Below is a small trained network, with its code and all its weights. Each question gives an input and a class and asks what happens when units are switched off, that is, made to give their printed mean instead of their output.

import numpy as np


def w(rows, s, z=0):
    codes = np.array(rows[::2]) - 128.0
    scale = np.full(codes.shape[1], s)
    scale[-1] = z or s
    return codes * scale


def f(y):
    return y / 2 * (1 + np.tanh(0.7978845608 * (y + 0.044715 * y**3)))


def log_softmax(a):
    a = a - a.max(-1, keepdims=True)
    return a - np.log(np.exp(a).sum(-1, keepdims=True))


def net(x, mask):
    res = np.array(x, float).reshape(1, 8) / 4 @ E
    y = f(res @ A[0][:, :-1].T + A[0][:, -1])
    res = res + np.where(mask, y, B[0][:, -1]) @ B[0][:, :-1]
    return log_softmax(res[-1] @ U[:, :-1].T + U[:, -1])


A, B = {}, {}
E = w([
[46,25,127,239,93],'x0',
[127,127,127,127,128],'x1',
[126,126,133,125,126],'x2',
[250,23,129,133,119],'x3',
[123,121,132,120,128],'x4',
[123,122,136,120,126],'x5',
[116,131,37,69,16],'x6',
[127,124,131,124,127],'x7',
],0.014)
A[0] = w([
[84,134,186,112,170,153],'neuron 1',
[95,182,160,169,201,201],'neuron 2',
[180,121,154,58,166,200],'neuron 3',
[95,164,171,150,163,186],'neuron 4',
[83,163,183,146,182,147],'neuron 5',
[138,212,99,76,94,161],'neuron 6',
[156,98,139,136,172,109],'neuron 7',
[138,104,160,168,114,128],'neuron 8',
[40,70,99,192,92,150],'neuron 9',
[71,96,98,130,113,142],'neuron 10',
[164,93,109,174,213,74],'neuron 11',
[136,103,146,105,162,103],'neuron 12',
[235,161,181,105,202,255],'neuron 13',
[207,95,98,111,5,29],'neuron 14',
[43,83,116,133,92,123],'neuron 15',
[137,100,139,189,143,104],'neuron 16',
[93,157,116,121,40,173],'neuron 17',
[190,82,197,137,202,129],'neuron 18',
[101,88,140,180,178,134],'neuron 19',
[131,172,165,58,104,248],'neuron 20',
[142,98,171,186,118,152],'neuron 21',
[168,80,156,142,78,77],'neuron 22',
[94,173,155,166,182,170],'neuron 23',
[50,177,68,119,90,116],'neuron 24',
],0.014,0.0061)
B[0] = w([
[114,117,70,135,127,173],'neuron 1',
[126,100,30,103,115,202],'neuron 2',
[214,153,111,136,89,214],'neuron 3',
[134,106,46,132,121,181],'neuron 4',
[108,85,91,118,89,190],'neuron 5',
[84,150,159,34,93,223],'neuron 6',
[172,167,173,145,153,159],'neuron 7',
[98,95,181,165,163,153],'neuron 8',
[150,146,142,230,115,217],'neuron 9',
[104,170,126,168,119,170],'neuron 10',
[133,130,189,124,127,170],'neuron 11',
[160,130,147,174,113,145],'neuron 12',
[234,143,98,129,145,254],'neuron 13',
[64,88,11,141,74,222],'neuron 14',
[160,181,139,204,113,189],'neuron 15',
[104,102,164,136,163,160],'neuron 16',
[140,186,126,136,101,196],'neuron 17',
[176,154,155,159,147,206],'neuron 18',
[110,80,151,162,145,175],'neuron 19',
[141,143,129,68,70,212],'neuron 20',
[103,118,166,161,204,168],'neuron 21',
[93,70,135,124,138,169],'neuron 22',
[108,74,73,126,78,187],'neuron 23',
[146,205,198,157,91,210],'neuron 24',
],0.011,0.023)
U = w([
[128,71,9,52,127,252],'0',
[186,206,156,190,142,202],'1',
[5,46,58,208,143,142],'2',
[82,41,224,155,223,9],'3',
[81,195,191,36,122,21],'4',
],0.011,0.0027)

Each question gives the input, the list of numbers given to net, and the class t.
The units are the neurons (one row each of A and B). Each row of codes is followed by its name. A weight is (code - 128) times the scale printed after its matrix; where a second scale follows, it is the last column's (A, B and U).
mask holds one flag per neuron, in row order. A switched-off neuron (its flag False) gives its mean, the last column of its row in B, instead of its output. The means were averaged over made-up inputs and are rounded, as every weight is.
A unit's drop is (log p(t) with every unit on - log p(t) with that unit switched off) / (log p(t) with every unit on - log p(t) with every unit switched off).
most important unit: the unit with the biggest drop
top k neurons: the k neurons with the biggest drops, biggest first
drop of u: that unit's drop, to one decimal
input [1,-7,-6,0,7,0,5,6], class 1: top 2 neurons -> [neuron 2; neuron 23]
input [-5,2,2,6,6,-8,1,1], class 0: top 3 neurons -> [neuron 14; neuron 24; neuron 9]
input [1,5,-2,-2,-2,-4,8,-2], class 1: most important unit -> neuron 15
input [-5,2,6,0,1,-7,6,4], class 4: top 2 neurons -> [neuron 6; neuron 2]
input [3,2,5,0,-1,-4,8,3], class 1: top 2 neurons -> [neuron 24; neuron 17]
input [-7,8,7,4,-2,0,1,-6], class 0: top 4 neurons -> [neuron 24; neuron 9; neuron 15; neuron 14]
input [7,-1,-5,1,-5,5,-6,4], class 3: top 3 neurons -> [neuron 14; neuron 21; neuron 11]
input [2,-8,0,0,-2,3,-7,6], class 2: top 2 neurons -> [neuron 2; neuron 23]
input [1,-4,2,1,-8,-4,5,-2], class 2: top 3 neurons -> [neuron 13; neuron 14; neuron 3]
input [-6,6,3,-6,6,3,0,-2], class 0: top 2 neurons -> [neuron 2; neuron 4]
input [2,-7,-7,7,-2,-3,2,-7], class 2: drop of neuron 14 -> 0.4
input [1,8,-6,7,1,4,-1,7], class 3: drop of neuron 22 -> 0.1
input [-3,6,7,0,4,-5,5,3], class 4: drop of neuron 6 -> 0.1
input [-8,-1,4,-7,0,-5,0,-5], class 0: top neuron -> [neuron 2]
input [1,-3,-3,-1,-6,8,8,0], class 1: drop of neuron 15 -> 0.4
